Small tables with named rows and columns. After each table, cells are looked up by row and column.

Table Puvevev
|  | Vov | Pimamuv | Ravub | Komefa | Rogobut | Tepof | Sot |
|---|---|---|---|---|---|---|---|
| Lupegi | 101 | 106 | 103 | 101 | 94 | 101 | 96 |
| Degebaf | 83 | 49 | 76 | 79 | 100 | 83 | 108 |
| Faka | 122 | 171 | 132 | 129 | 86 | 122 | 80 |
| Buv | 134 | 199 | 146 | 137 | 81 | 134 | 75 |
| Pitasu | 132 | 197 | 145 | 136 | 80 | 132 | 78 |

Faka, Ravub -> 132
Lupegi, Tepof -> 101
Faka, Vov -> 122
Faka, Pimamuv -> 171
Degebaf, Komefa -> 79
Pitasu, Ravub -> 145
Buv, Komefa -> 137
Buv, Tepof -> 134
Pitasu, Pimamuv -> 197
Lupegi, Komefa -> 101
Pitasu, Tepof -> 132
Faka, Sot -> 80
Pitasu, Vov -> 132
Lupegi, Ravub -> 103
Row with the largest Pimamuv: Buv

Vakul
|  | Ran | Gir | Kapud | Nukabin | Suso | Kiko | Vogo | Gepazu | Pek | Fisus |
|---|---|---|---|---|---|---|---|---|---|---|
| Raro | 71578 | 50741 | 27244 | 44342 | 86046 | 60458 | 51416 | 44666 | 55219 | 36527 |
| Tifut | 61836 | 66605 | 56171 | 60891 | 64272 | 46286 | 52860 | 51471 | 31996 | 61690 |
| Roro | 59919 | 26987 | 60785 | 42951 | 76782 | 52425 | 29970 | 87964 | 55663 | 43358 |
| Zafisuv | 71353 | 51331 | 30051 | 73563 | 77626 | 64058 | 78635 | 34133 | 64008 | 55451 |
| Tapi | 74325 | 39416 | 46801 | 54407 | 76066 | 71780 | 62422 | 72770 | 55353 | 15649 |
| Movur | 54478 | 80418 | 34463 | 40520 | 79554 | 61538 | 52423 | 75552 | 62439 | 40357 |
| Sibadud | 48598 | 47478 | 51703 | 55151 | 45119 | 56664 | 38943 | 36923 | 47181 | 63663 |
| Zak | 49858 | 48279 | 33781 | 34705 | 50503 | 67244 | 67545 | 69229 | 52198 | 61506 |
| Tikon | 51464 | 86132 | 53203 | 71580 | 55034 | 47518 | 64162 | 35637 | 38094 | 69193 |
| Motinag | 43913 | 35207 | 91840 | 66249 | 46791 | 48642 | 74290 | 52832 | 39254 | 40522 |
| Mip | 80818 | 44994 | 68260 | 51180 | 48653 | 66159 | 47218 | 50533 | 45040 | 70632 |

Kiko of Tifut is 46286
Gepazu of Tapi is 72770
Vogo of Roro is 29970
Vogo of Mip is 47218
Suso of Tapi is 76066
Kapud of Roro is 60785
Row with the largest Gir: Tikon

Nok =
columns: Bafev, Lelurud
Bem: [60, 11]
Veme: [76, 47]
Dupozif: [82, 32]
Nelafig: [57, 17]
Dibe: [59, 4]
Neka: [41, 94]
Rin: [44, 98]

Dibe, Lelurud -> 4
Rin, Bafev -> 44
Nelafig, Lelurud -> 17
Dupozif, Lelurud -> 32
Rin, Lelurud -> 98
Dibe, Bafev -> 59
Veme, Lelurud -> 47
Nelafig, Bafev -> 57
Veme, Bafev -> 76
Bem, Lelurud -> 11
Which row has the largest Lelurud? Rin

Table Ruv
,Vobanev,Vol
Mono,40,76
Pav,44,75
Pevaliz,59,75
Noteve,62,42
Gez,40,61
Gok,63,83
Zifo,32,50
Sovater,50,48
Lem,63,67
Bugel,31,68
Mes,68,50
Mus,20,72
Sozo,36,50

What is the Vol of Sozo in Ruv?
50
What is the Vol of Gok in Ruv?
83
What is the Vobanev of Bugel in Ruv?
31
What is the Vobanev of Noteve in Ruv?
62
What is the Vobanev of Lem in Ruv?
63
What is the Vobanev of Zifo in Ruv?
32
What is the Vol of Gez in Ruv?
61
What is the Vobanev of Gez in Ruv?
40
What is the Vobanev of Sozo in Ruv?
36
What is the Vobanev of Mus in Ruv?
20
What is the Vol of Bugel in Ruv?
68
What is the Vol of Mus in Ruv?
72
What is the Vobanev of Mes in Ruv?
68
What is the Vol of Mono in Ruv?
76
What is the Vol of Pav in Ruv?
75

Table Zegu
|  | Zogif | Lel |
|---|---|---|
| Mazeko | 20311 | -22143 |
| Gamelu | 46926 | -45861 |
| Dofafer | 5059 | -10351 |
| Nesamo | 4065 | 63553 |
| Zom | 63654 | -59001 |
| Zad | 52776 | -50955 |
| Lizivez | 27975 | -23636 |
| Belizin | 15524 | 25999 |
| Vetaruz | 43996 | -41148 |
| Dov | 19557 | 28863 |
| Seki | 44360 | -7553 |
| Mikasir | -1362 | 21424 |

Mazeko, Lel -> -22143
Lizivez, Lel -> -23636
Vetaruz, Lel -> -41148
Gamelu, Zogif -> 46926
Zad, Lel -> -50955
Zad, Zogif -> 52776
Belizin, Lel -> 25999
Dofafer, Zogif -> 5059
Zom, Zogif -> 63654
Seki, Zogif -> 44360
Nesamo, Lel -> 63553
Dov, Zogif -> 19557
Lizivez, Zogif -> 27975
Nesamo, Zogif -> 4065
Mikasir, Zogif -> -1362

Table Biretib
|  | Lak | Pib |
|---|---|---|
| Kimu | -53.3 | -46.5 |
| Dofeve | 78.8 | -33.8 |
| Kig | 15.9 | -13.7 |
| Gaver | -52.7 | 78.6 |
| Bikade | 37.2 | -54.2 |
| Mamosuk | 2.7 | -8.0 |
| Ribi | -59.8 | 47.1 |
| Zemekab | 59.9 | 86.1 |

Zemekab, Lak: 59.9
Kig, Pib: -13.7
Ribi, Pib: 47.1
Mamosuk, Pib: -8.0
Gaver, Pib: 78.6
Ribi, Lak: -59.8

Table Boz
	Taf	Zilun	Kiku	Kav	Bifivu	Kagov	Deziki	Tafes
Vepez	0.4	0.2	0.5	0.7	0.2	0.2	0.7	0.7
Girazum	0.3	0.2	0.6	0.7	0.2	0.2	0.7	0.6
Bipub	0.5	0.5	0.4	0.3	0.5	0.5	0.4	0.3
Moneve	0.3	0.4	0.6	0.6	0.4	0.3	0.5	0.5
Dapetet	0.2	0.7	0.7	0.2	0.7	0.7	0.2	0.3
Genidum	0.8	0.1	0.1	0.8	0.0	0.1	0.9	0.7
Konug	0.7	0.4	0.2	0.5	0.4	0.4	0.5	0.4
Duguz	0.5	0.4	0.4	0.5	0.4	0.4	0.5	0.4

Moneve, Tafes => 0.5
Genidum, Taf => 0.8
Girazum, Deziki => 0.7
Girazum, Zilun => 0.2
Dapetet, Tafes => 0.3
Girazum, Taf => 0.3
Konug, Kagov => 0.4
Vepez, Deziki => 0.7
Genidum, Zilun => 0.1
Konug, Tafes => 0.4
Duguz, Bifivu => 0.4
Genidum, Kiku => 0.1
Moneve, Taf => 0.3
Konug, Kiku => 0.2
Bipub, Kiku => 0.4
Duguz, Tafes => 0.4
Moneve, Kagov => 0.3
Moneve, Kiku => 0.6

